Each row has a hidden value; after the row comes its band, the name of the range that the value falls in. Each part has its own.
[ -78  -40 -115    6  -23   -4  123   77   28   57  217 -111 -168  -59
  193   70  113  -21  -32  -71  198  -46   58  -24   71  -31   63  -30
  -46  140   -7   53   -8    4 -205  -88 -106   68    9  192  115  -80
  -70]
G
[ -39  -30  -23   42    3  -44  101  -94 -119 -103 -178   -9  196  -22
  137 -103   13    7 -118  -34 -146  -95   26  -21   35   87  -10   -5
  -44   25   92   -6   -5  -74  -69   16  -57  135   23   -9   76  -50
  -88]
B
[  98 -108  -34  159 -162  122  -98   12  160 -107   32   88 -236 -210
  -27  183  118   35   65  117   70  -88   19  -71   73  -89   -3   14
 -149 -231  129  256 -107 -119   12  -13  -82  -14 -140  -35    2  106
  -15]
G
[ -27  -33 -166   78  -17 -106   77  -14  103  -30  -69 -115   45  -99
  -75  -75    0  134  -82  173   96   66  -15    9   88   43  192  -31
 -106   52  191   -9  -69 -106  -46   18  -32  -98  -31 -195  -65   98
 -138]
C
[ 215  166    3   96  100  -69   37 -144   92  -36 -218 -137  282 -105
  301 -205    8  -41  -62  -88 -112  -95  -75  -39  122  178  101 -188
  -90  -56  100 -179 -128   62   10 -119   85   15   88 -231  123   67
  202]
C
[ 114  -50 -107  116   31  -35   36 -171  -47 -133 -408   -4  218  -91
  155 -131   17  -55  -77 -102 -250 -119  -65   53   73  123  -20   45
  -56   34  192 -114  -69  -98   45  -32  -16  -31   70 -170  100  -18
   23]
K
[ 114  -90 -107   76  -13  -51   65 -153  -29 -156 -372    6  156  -86
  188  -73   49  -54 -115 -124 -230 -111  -16  -22   35  112   -9  -10
  -95   63  190 -114  -75 -120  -56  -71  -40  -34   64 -136  130   65
   65]
G
[ -93 -103  -43   27  175   61  110 -124  230   75   63 -100  -16 -110
  152  192   -2   79  -42  199   74   82 -107   76   15  -23   20   24
    6  -71   57   58  -65  -91  -50  121  -27   40   10 -141   61   22
    2]
T
[ 140    6  -67   96   47  -12   62 -198   67 -113 -367  -67  182 -114
  291  -57   36  -65  -88 -151 -210 -120  -74  -32   88  135   19  -68
  -57   32  147 -130 -104  -52  -55  -91  -15  -26  107 -152  189   62
  136]
T
[ -37  -41   77   -3   65 -136   86  166   54  178  551 -210  -44  108
  -57  -45   10  187  -48  279  242   39  -76  130  -65  -87  -70  125
  162 -194 -171  -53  187 -101  298  179   32  121  -21   83  -12   36
   40]
H
[ -74  -61  -10   18   25  -36  183 -137  -32  -60 -196  -65  118  -26
  214    5   34  -14 -134  -67 -130  -68   11  -75   -3   87   -7  -27
  -55   80   60   -7  -34  -96 -168  -10  -91  111   42   16  116   -4
  -70]
G
[-203 -133  -42  107  180  -67  162  -75   17  136 -106 -167   29  -17
   38   47 -103   86  -27  176  106  137 -178  124   -6   59  -41  172
   51  -29   -4   63  -52  -29   40  129   58   76   28 -228  -49  -67
 -139]
E
[  75 -154  108   44  -67 -159   93  167   17  122  436 -113 -192   92
  -65   11   90   91  -44  194  200  -28    2    7 -164  -93 -121  110
    9 -243 -157   14  123 -162  208   83   -9  117 -112  110  -31  101
   65]
G
[ -30 -274 -191   54    8 -143  103  -39  -12 -103 -261  -29   89  -53
  144  -32   47   19 -140  -29 -136   47  -46   78  -17   44  -31  139
  -80  182  232 -218    8 -178   44   13   -6 -105   65 -197  125  110
   46]
T
[ -90 -103  -73   43  151   73   75  -98  220   60   95  -71  -38 -127
  145  202   -3   93  -43  217  126   75  -76   64   39  -31   56  -14
  -11  -96   65  101  -80  -59 -111  105  -25   60   -1 -134   78   14
   11]
G
[-122   16   -2   33   40  -96   72  126  -96   49  128 -111   51  -36
  258  -78   -6   31  -40  -34  185   58   11  -51   84   80   24  -80
  -72   35  -20   -1  -52  170 -100  -94  117  179   42  -76   77   -4
   54]
K
[ 112  -53 -132  134    8  -27    9 -147  -43 -145 -386    4  186 -105
  161 -111   15  -39  -77  -98 -199 -118  -52   38   97  117    6   18
  -57   20  193  -86  -79  -68   -1  -50   -9  -25   73 -168  129   -5
   46]
K
[  99  103  -89   67  152   21   75  -58   81  163  171 -204  -54  -23
   66  -34    3  -12   31   37  169  -97 -123  159   88   15   31   40
  138  -60  -88   22  -14    2   31    7  -41   28   57   63   21 -177
  -27]
H
[ 285  126 -292  123 -193 -201  -46   54   20 -148 -178 -108   87 -117
 -308 -396   59   88  -47   51   24  -85   38   24  188   89  303  -62
 -167  121  329 -148  -64 -158  125 -131  -58 -330  -55 -199 -197  137
 -171]
E
[-212 -128  -39   89  169  -58  151  -71  -12  105  -91 -136   49  -14
   31   40 -106   93  -39  184   93  131 -151  115   -3   53  -40  158
   43  -34   10   81  -44  -31   18  140   51  104   18 -216  -57  -68
 -153]
H
[ 201   62 -324  128  -81 -197  -10    9   15  -96 -190 -157  115  -70
 -215 -326   -2  110  -84   63   45  -47  -42  106  174   95  255    0
  -35  131  264 -185  -27 -131   97  -65  -29 -279   36 -211  -83   84
 -107]
H
[  50  -84  -10   56  134  -83   99   57  146  215  394 -190 -111   29
   33   30   35   77  -14  224  243   21 -103  161  -59  -69  -25  101
   83 -170 -116  -38   68  -87  164  117   11   63  -27   11   19  -40
   69]
R
[  56   98  -37  -75  110   50  106  -56  -46   64  201  -92   31    6
  118  -53   60  -55  -25  -53    4 -152    3  101   44    9  -38    6
   93   38  -54    8   37  -56  -28   -6 -111  103   50  207   24 -188
  -73]
B
[ 215  178   -1  122  113  -61   35 -155  114  -13 -257 -171  265 -115
  305 -197   -4  -48  -38 -106 -105  -90 -120  -24  141  189   93 -162
  -64  -53   88 -181 -141   76   42 -126   98  -14  108 -253  125   62
  206]
C
[ 101 -143  115   20  -37 -188  123  156    9  149  463 -132 -170  123
  -83  -24   86   86  -60  211  200  -27    4   23 -195  -84 -116  103
   14 -241 -173  -17  132 -181  213   92  -11  120 -115  110  -62   91
   60]
G
[-207 -146  -62  112  156  -35  118  -63    5   91  -83 -112   21  -38
   47   77 -102  100  -36  192  122  127 -142  110   15   41  -26  139
   39  -59   19  109  -59  -12  -18  130   54  108   18 -219  -19  -64
 -121]
B
[-168  -52  -54  -18  -31  -15  159  104   33   60  276 -107 -124  -53
  216   65  130    4  -44  -35  176  -12   87  -49   53  -51   59  -21
  -84  158   -2   49   28  -11 -174  -42 -115  120  -28  222  105  -79
 -124]
V
[ -58  -65   -5   18    7  -48  109  -89  -67 -108 -138    1  194  -32
  174  -51   24   33 -144    6 -141  -57   43  -52   11   76   -3  -41
  -73   10  104  -20  -10  -89  -94   25  -46  136   19  -36  104   20
  -31]
R
[-231  -73  -10 -225   32  115   52   85 -141  -38  307  -24 -128   35
  158  268  -11  104  -78  -52   71    7    5  -14   17  -26 -236   44
  245   67 -128  132   76  -19 -115  -16  -22  135  193  200  144   97
   98]
T
[ 153   97 -129   80  151   33   73  -74  113  174  173 -200 -106  -40
   88   -3   24  -39   29   18  206 -124 -106  150   89   15   67   -3
  118  -63  -91   35  -46    9  -55  -36  -61   11   57   84   53 -189
    7]
P
[-259  -49   -2 -153   37   96   13  115 -190  -16  292  -42  -75   48
  106  193  -55  136  -49  -13   96   11  -38   40   56  -13 -240  102
  286   11 -146  145   99   29   -7   24   27  164  192  164  127   34
   61]
K
[  30  -81  -76  157    9   75  -56   24  157   34  127  -36 -143 -150
   -6   89   53   51   86  163  134  -17  -98  125   96  -87  -12  135
  -15 -164   77  124  -32  -68  169   81  -19  -13  -73  -74   -6  -42
  -39]
H
[ 127  174   86  -14  184 -162  148  -82  -54   83  -26 -175  308   25
  223 -282  -40  -29  -90  -12  -29  -25  -41  -11    4  189   48 -165
  -71  -47  -20 -169  -80   74    5  -67  117  143   50 -194  -37   -7
   96]
P
[ 263   86 -306   92 -200 -207    1   44   72 -142 -163 -129   30 -114
 -259 -316   80   92  -81   36   45  -67   54  -23  160   80  319  -96
 -176  167  318 -159  -73 -182   28 -153  -87 -349  -38 -169 -148  194
 -138]
V
[ 205   37 -315  144  -92 -191   13   -2   56  -78 -214 -168   68  -85
 -171 -279   24   85  -78   32   47  -53  -42   76  159   94  252   -6
  -63  140  252 -181  -49 -136   67  -93  -42 -295   34 -194  -51   96
  -85]
P
[ -37  -23   17   25   37  -62  117 -105 -114  -86 -161  -16  240   -7
  137 -124   -1   15 -127    3 -162  -73   20  -17    7   96  -20  -12
  -52   -4   84  -27   -3  -80  -37   41  -35  156   13  -48   46  -36
  -77]
B
[  85 -113  133   47  -39 -164   66  175  -20  130  438 -101 -114   94
 -112  -73   69   95  -17  227  167  -22  -15   58 -150  -80 -138  142
   10 -273 -141   -2  131 -151  322  114   28  124 -127   61 -100   61
   33]
P
[ -36   -9  -15  -13   39 -186  202   79 -138  105  100 -175   18   64
  174 -150   35  -38  -81  -97  120   -6   21  -27  -30   91   -2  -19
  -58  131  -66  -95   -1   33  -87 -105   22  116   32   40    7  -47
  -31]
C
[   4  108  -44  -65   60   75   99  -25  -34   81  212 -164  -99   23
   95   59   31   -5  -11  -94   89 -148  -47   50   73   16  -72   20
  209   36 -149   77   37  -26  -62  -55 -105   60  130  264   82 -110
  -27]
R
[ 140   74  -53  140   49   -3  -13 -173   -9 -127 -390  -47  265 -120
  215 -158  -15  -39  -45 -113 -217 -126 -100   17  147  157   11  -37
  -31  -35  158  -96 -102    4   60  -63   42    0   99 -213  124    7
   94]
B
[-180 -111  -47 -208   88   56   -8  126 -267  -36  242   56  -63   30
  177  176  -63   64  -66  -51  100   63   16   33    0   31 -251   21
  161   31  -81  104   -2   84 -129  -68  118  171  185    0   82   75
  186]
C
[ 203 -131    2  204 -181    2 -103   93  -58  -45   87   82 -244  -72
 -151   15   93   -7   78   90   96 -160    9   10  -19  -70 -121  135
  -82 -322    3  219  -28 -115  172  -10  -29   55 -159   23  -76    1
  -14]
E
[  15  -69  -86   58  128    9   90    3  255  167  273 -179 -148  -86
  124  115   72   37   20  143  207   31 -108  135   33  -74   40   67
   25  -42   -6  -20   -4  -74   65   62  -39  -30   -6   -8   65  -35
   35]
G
[-125   -4   -4   23   30 -133  116  143  -93   82  122 -158   -1  -12
  266  -70    6   14  -39  -78  202   73   -4  -66   56   88    8  -58
  -71   89  -48  -36  -48  158  -98 -127  116  141   58  -62   73   24
   62]
C
[-260 -170  -26   84  145  -29  161  -52   47  105  -74 -123    4  -55
  100  108  -55   77  -24  156   81  149 -136   86   -1   24  -49  167
   -8   13   35   78  -49  -42   16  127   31   85    4 -185  -16  -47
 -148]
P
[ -80  -68   33    9  105 -148  218  -42 -172   77   -3 -117  139  101
  103 -140  -16   -9 -111   18  -24  -29  -21   57  -85   76  -78   92
   11   24  -58  -51   51  -70    0   67  -17  198    6   21  -19 -130
 -125]
H
[ -72  -84    6  -16   38  -39  151 -119  -57  -91 -151    0  191  -27
  202  -26   37    3 -146  -15 -179  -50   40  -45  -22   73  -29  -24
  -84   52  104  -37  -13 -117 -105   30  -66  131   19  -24   91    8
  -49]
C
[ -67 -160 -154  134   64 -146  132  -52  135   36  -84 -170   18  -42
   65   27  -36  142 -138  188  147   98  -85   33   15   44  137    9
  -21   -7   91  -54  -39  -85 -102   67    8  -18   28 -215  100  100
    3]
T
[-120   -1   -3   32  135   68  147 -158  203   71 -146 -137   -2 -154
   48  108   -9   30   40  121  -17   94 -142   27   58   39   19   67
  -73   29  113  103 -142  -99   29   59  -39  -56  -23 -208 -133   19
 -196]
G
[  78 -123  108   72  -67 -167   82  176  -21  138  411 -129 -172  102
 -100  -43   74   87  -19  184  200  -42  -21   36 -142  -76 -130  144
   31 -249 -170   17  128 -143  266   82    5  113 -106  109  -58   56
   32]
R
[-130  -95  -39 -184   94   73  -11   95 -273  -28  201   62  -76   26
  182  172  -61   25  -45  -80   88   25    6   33   -2   42 -264   20
  158    0  -98  127  -26   94 -138  -89  113  179  179    6   74   41
  190]
C
[ 130   86 -115   69  152   -8   79  -40   63  178  192 -208  -74   -8
   54  -56   10  -24   24   31  197 -101 -113  175   72   15   39   41
  133  -51  -94    0  -11    1   19  -10  -38   18   55   68   19 -189
  -13]
B
[  42   84  -43  -67   84   54   65   -4  -95   79  228 -115  -66   36
   65    6   18  -19   -3  -67   78 -141  -42  101   48   15 -108   49
  194   -6 -134   60   42  -20   -1  -36  -63   86  107  209   35 -137
  -10]
E
[-146  -95  -84   29  -28  -88   67  189 -158   38  261  -63  -78    9
  183  -22   41   35  -59  -29  239    3   67    7   51   -8   -7   14
  -14   67  -45   39   45   93 -131  -53   21  193   20  116  124  -85
   -8]
B

[ -12  171   91 -185 -124 -154  -46  -76   -7   76   19   -4  -97 -115
  142 -153    3 -101  200  -70  -20 -115   64   24    2  -49  -37   69
  -48   51  -22 -109   77 -131  165   16   63 -215  -22  -81  -59  -40
  167]
<61>
[ -48 -291 -348   31   21  159 -239  123 -117   37   34   59   84  -49
  260  -27  194  285  101   -3   21  -57  -82  -37  -50   15 -247   20
  100  -65  105  121  -35  -60  150  247  229  -83  151   -8  -34  -54
  144]
<64>
[-135  295  168 -300    1  -78  -26    2   77   53  268  333 -326  274
  -23   22   23  120   35 -105  139 -186  229  136 -170 -233  -23  118
 -163 -559  104  -41   77   -6   -3 -117  -40   59  -83  189  -41  210
 -128]
<50>
[   1 -161  -32  195  275  139 -150  -14  149    5  -55 -200   73  -20
   93   -8   89  -56   76  -31   45 -191  -25  -55 -118  -23 -102  235
  -37  167    1   43   22   64  -22  -43  102 -156   56 -252   -6  -64
   41]
<64>
[-251  -38   -6 -254 -145  -18 -132  151 -172   68 -105   18  302 -138
  205  -10 -102 -234  300 -441  -17    4 -160   29  168 -153  158  -37
 -303  -75  -67 -103  165 -286   73   27  203 -350 -418 -300  -25  320
  228]
<64>
[  98  258   96 -309 -223   32  -79 -102  128  -28 -160  -48  -27 -266
  -54  146  424   40  138   68  -74   41  269   83 -178    7   47  106
   11   29 -217  142  225 -149   78  -24  260 -149  -58   47 -174  462
  286]
<56>
[ -87 -193 -226   63  268  -25 -303   75  -52   49  371   10  -57  320
  203   30  -57  139   14  152   85 -160   60  -30   27  -40 -210   43
  -41  -85  160   -2   43   73   15  191   28  104  272   18  176 -220
  -59]
<61>
[  84  161  144  -28 -213 -260    5 -181  261    9 -173  -28 -103  -25
  -31  178   51 -203  140  156 -191   98  220  -24  -18  -70   18   31
  -29  117 -150 -100   91  161  -41 -219 -177  127  140 -132  -69   49
  -56]
<49>
[ -65  -22  -63 -198 -220 -213  -24  -98   47  123 -352 -130  -16 -253
   18  -16  -27 -284  -87  -24 -122  114   34    0  259   74  204  -53
 -165  170 -146  -51  117  -10  111  -31  -53 -157   12  -65 -241   25
  120]
<64>
[-176  -62  -72    5   96 -114 -230  108   19  111  183  115  -19  372
   72   40 -280  -52   59  -50   65 -116   30  -76  117 -138  -28  -11
 -156 -220   58 -105   91   96 -108  -69 -151  154   51  -68  100  -27
 -207]
<55>
[ -88   37  215   47   39   41  -82   34  142  -68 -125  -12  209  -77
 -181  177    0 -282  174 -283  150   56   -4   79 -102 -194   66  186
 -126 -186 -145 -171  186   36 -140 -254  -59    2 -234 -257   94  205
   -3]
<60>
[ -11 -137  -97  136  143  -34 -305  -56  151   -8 -141 -246   98   88
  -32   56 -130 -217  -17   74   22   42   -1 -175  133   57   59   13
  -69  163 -140 -104  125  141 -142 -123 -123   75   86 -188   31  -77
  -11]
<64>
[-174   42 -130 -356 -227 -273   43    2 -169  144  147  252 -254  -24
  249 -103    5   79   13  -42  -73   19   38  169  134 -119  -51  -88
 -179 -309  222 -109  -60 -114  313  219   18  -93   36  158  -91 -142
   75]
<49>
[-199 -153 -247 -158 -106 -208  -85  -21  -82  182 -116   45 -141  -14
  183 -244 -208  -30 -126 -125  -42  -12 -137  -99  261   49   37 -117
 -151  -65   77 -115  -56    4  194   82 -143  -89  139   50 -231 -255
  -22]
<60>
[  59 -181 -101  318   38  138 -161   84  107  164 -132  -47  120  -93
  -84  -74   71  192  128   60  123 -115   16  -40 -163   -2 -363  212
  183  -27  -66   32   -8   38   52  -69    6   55  163 -126  -54 -125
  -73]
<60>
[-189  -88 -260 -330   25  -82 -193  -14  -36 -165   61 -128   69  -14
  222  251  215  -79  -42  -28 -222  210  -61  -36  118  -10  238 -113
 -215   94   42   20  159  -20   49  247  179  -28   99   -9   45  200
  232]
<49>
[  12 -213 -328  141   38  236  -98   82   26  -16 -114  -57   26 -251
   95  -64  398  360   44   52  -42   70 -175    7 -231  -22 -289  151
  187  -98  197   60 -174  -24  231  203  243  -23  114  -21  -21 -155
  171]
<46>
[ 121  -78  160  456  -43  100   70  -38  299  113 -525 -191  163 -378
 -266  -68   62 -159  184  -59   61   58  -71   42 -189 -110 -227  318
   79   12 -118 -185 -114   91   20 -363 -121  -39 -174 -413  -79 -173
  -51]
<49>
[ -20  -62 -230 -199   20  168 -244  105 -175  -73   82    4   24 -229
    6   11  321  131  -45   19  198  116  -14  176  -25    3  -65   54
   76 -273  104    1  110 -164  183  321  308  -99  -64  182  127   -1
  367]
<56>
[  31 -185   20  255  135   15 -152  -49  167  -24 -340 -284  178 -211
 -170   24  -89 -425  -53  -66  140   59  -86  -54  110   49   81  157
   21  218 -168 -162  134  180 -106 -171 -148  -38   33 -272   43 -213
   40]
<61>
[-193 -181 -212   -4  148  -45  -65   77  -16  224  117   35 -124  204
  399 -212 -129  137   57  -94 -125 -363  -97 -128   47  -59 -124   72
 -161   78  216   98 -113   -6  146  116   74 -209  173 -128 -154 -148
 -109]
<55>
[ 112  191   28 -115 -427 -132   20  -56   75  -78 -294  -15   46 -412
  -55   95  259 -151  246   46 -175  323    6   66  -35  -81    8   -4
  168   31  -71 -183   65  -43  147  -10   56   23  -61 -103   55   30
  274]
<46>
[-193  109  -74 -275  153 -117 -180   87  -47  160  475  140 -212  394
  169   15  -42  201    2   71   26 -278  212   56   -9 -118  -70   59
 -218 -239  149   83  136  -72   63  152   95   31  146  163   36  124
  -96]
<55>
[ -38  235  191  -71  -49  -60   -3  -10  154  185  -25  -85   -1  -54
  -34  -61   54   10  243  -42  -65 -179  146   42 -155 -130  -91  219
 -145   11  -90  -13   99 -156   87 -152   99 -145 -123 -184 -101  226
   10]
<46>
[-174   58   14 -172  147 -145 -236    8  104   79  178   12  -74  403
   93   87 -232 -151  -12  -53   -4 -241  150 -155  121  -42  165    7
 -219   33  -90   41  255  103 -181 -103 -103   44  155  -29  -33  204
 -171]
<50>
[-289 -166 -260 -372    9 -271  -10    2 -174   33  236  202 -239  165
  470   -1  -79  -85 -129 -142 -145  -90  -76   27  258  -68  151 -138
 -267  -68  287   -6   -8   62  185  313    1 -141  246  108  -64 -180
   20]
<60>
[ -41 -255  -39  442  187  178 -243  187   86   55 -199 -136  332   44
   67 -110 -287 -251  296 -250  115 -200 -275 -232   30 -102 -112  169
   98  164  -32 -136   29   97 -173 -185  -41  -97  -97 -508  170 -170
  -72]
<50>
[ -84    9  -11  -54  -47  237 -120  163  -58  -15 -120   53  190 -288
  -90  -76  194   58  175 -328  210    9 -151   97 -174 -119  -78  185
   70 -291  -12  -63   94 -187  102   14  222 -164 -267  -79   23  168
  224]
<55>
[  71  -35   27   57  -71   39  -90  -89  224   39 -276  -17  -10  -73
  -26  103  146  -26   66   30  -22  -39  149  -50 -104   -2  -51  114
   10   33 -168   87   64  111  -60 -201  -22  -22   62 -110 -209  165
  -21]
<56>
[  93  167  158  -72 -466 -116   15  -73  127  -87 -462  -26  194 -435
 -114  173  174 -316  332 -102 -142  359   13   58  -10 -119   86   -6
   54   22 -226 -220  118  -45   26 -206   -7  -26 -256 -271   -9  207
  241]
<61>
[  -4   64 -178  -67  -22  -20 -281   71    4    4  144    6  -58  119
    2   21   59  141   64  180   14   46   61  -59   -7  -31 -103  -14
  107 -140   53  -60   96   -3   26  109   54  183  128   94  152  -30
   66]
<50>
[  94  148   55  -74  -46  -56   -1 -142  196  -38    6   81 -270  -69
  -93   70  288  100  -50  150   36   -3  214   93 -225  -36 -117  165
  122 -150    7    6   40  140   75  -48  -45  122  243  166  -75  -46
    7]
<46>
[-140 -196  -58  142  243  -29   14   56   96  184  216  229 -235  267
  -31   78   -7  199 -178   67  186 -175  159  215 -116 -188 -274  217
 -172 -498  237   14 -111  208   44  -33 -163  187  188  105  -29 -221
 -347]
<60>
[  77 -266 -246  136  111   81  -70  -23   48 -118  -36   20 -129 -121
  155  108  297   33 -100  163   16   62  -29   92  -63  -21 -146  106
  159  -40  231   23 -113  220  101  197   75   27  253   23   94 -349
  113]
<64>
[ 173   84  148  216 -114   51  -99  -86  255   35 -395 -150   72 -235
 -242    4   76 -163  172   71   69   97   89   -7 -110  -46 -102  173
   93  -15 -195 -150   35   53  -53 -308  -73   14 -167 -236  -35    2
   59]
<56>
[-118  144   34 -295 -278 -143 -106   -4   30   88 -247  -46  113 -153
   20   -7  -52 -218  142 -214 -114   22   13 -105  140    8  224  -49
 -119  135 -247  -25  255 -125   23  -98   29 -156  -80 -110 -195  342
  129]
<55>
[ -22 -242 -325  140  334   87 -364   50   19  -82  249 -176   21  177
  104   74  107  142  -73  216   58  -27  -33 -109  -29   57 -162   70
   98   73  117   16   66  132  -11  235   74  167  372   24  220 -249
   45]
<60>
[ -12  237  150 -143 -251   98 -133  124  -21  -49 -113   71  237 -210
   43  -27   97  -98  498 -323   17  -32  -75  -38 -146 -168   -7   93
  108  -55 -135 -100  193 -239   13  -84  234 -208 -320 -252   85  355
  271]
<50>
[ -90 -529 -234  552  459  211 -138   73  175  216 -210 -249  104   25
  -15 -161 -118   62 -170  -28  162 -244 -180 -100  -36   33 -277  297
  -66   71   83   42 -170  210   -4  -98 -107  -48  191 -275 -129 -409
 -252]
<49>
[  20 -265 -211  124   56  142 -194   93 -119  189 -142   24  -27 -207
  -14 -284  -27   58 -122  -34  342 -166  -55   51   83  109 -218  128
  167 -138   31    9    2  -17  167  127   40 -176   99   87 -103 -350
  100]
<56>
[ -93 -515 -435  422  488  286 -204  188    3  141   38 -165   12   95
  261 -251  -19  222 -119   14   94 -355 -288 -150  -35   35 -301  236
  100  120  325  132 -208  136  101  224  137 -137  291 -159   31 -497
  -80]
<50>
[ -24  234  -41 -265 -202  -62  -87  -23   61  -80 -105  -98   -9 -206
  -25   67  247  -36  125   25 -168  232   -3   23  -37  -80  116   -1
  -31  -52   -1 -113   98 -126  118   53  163  -10 -137  -22   48  193
  270]
<55>
[-113   50  -52 -144 -138 -189  101  -48  125  -30  -91  116 -197    5
   92  151   98 -102  -12    5 -217  189  -10   94   29 -210  103  -16
 -185 -234  208 -143 -106  135   78  -31  -83   96  -46  -45    1  -41
  -37]
<55>
[ -98 -159 -242  -72  219   -6  -20  -72   69  126  137   70 -380   99
  181 -149  165  304 -290   89   28 -258   62   16 -101   52 -161  149
  -44 -115  227  167 -121  132  205  168   10  -46  418  245 -253 -255
 -100]
<46>
[  -9 -138  161  237   14   78  -77    7  199  -86 -417 -171  358 -227
  -95  186  -27 -474  225 -285   40   80 -114  -38   -7 -115  114  171
  -58  165 -224 -140  149  118 -190 -304  -61 -113 -214 -494   45  124
   48]
<61>
[-245 -132 -255 -291  -52  162 -123  195 -254   21  -52   91  114 -237
  294 -223  102   66   93 -455   53 -112 -315  -23   52  -33   70   12
  -38 -109  130   43   48 -259  233  278  334 -406 -149  -22 -105  106
  315]
<50>
[  -1  -65 -109  -23   21  143 -301   94 -111  -30  -83 -180  243 -204
  148 -126   36 -136  253 -149   84  -52 -153  -90   56   22  -12   52
   69  163  -61  -68  148 -195   64  133  269 -295 -160 -229  118   15
  359]
<56>
[ -47  -69 -256  -48   30  -10 -109  -18   30  197   -9  -69 -196  -96
  -57 -172  172  342 -199  196   39   -8   65   51  -53   77 -220   98
   -7 -176   90   41  -69  -47  262  144   42   47  223  219 -191 -179
   15]
<60>
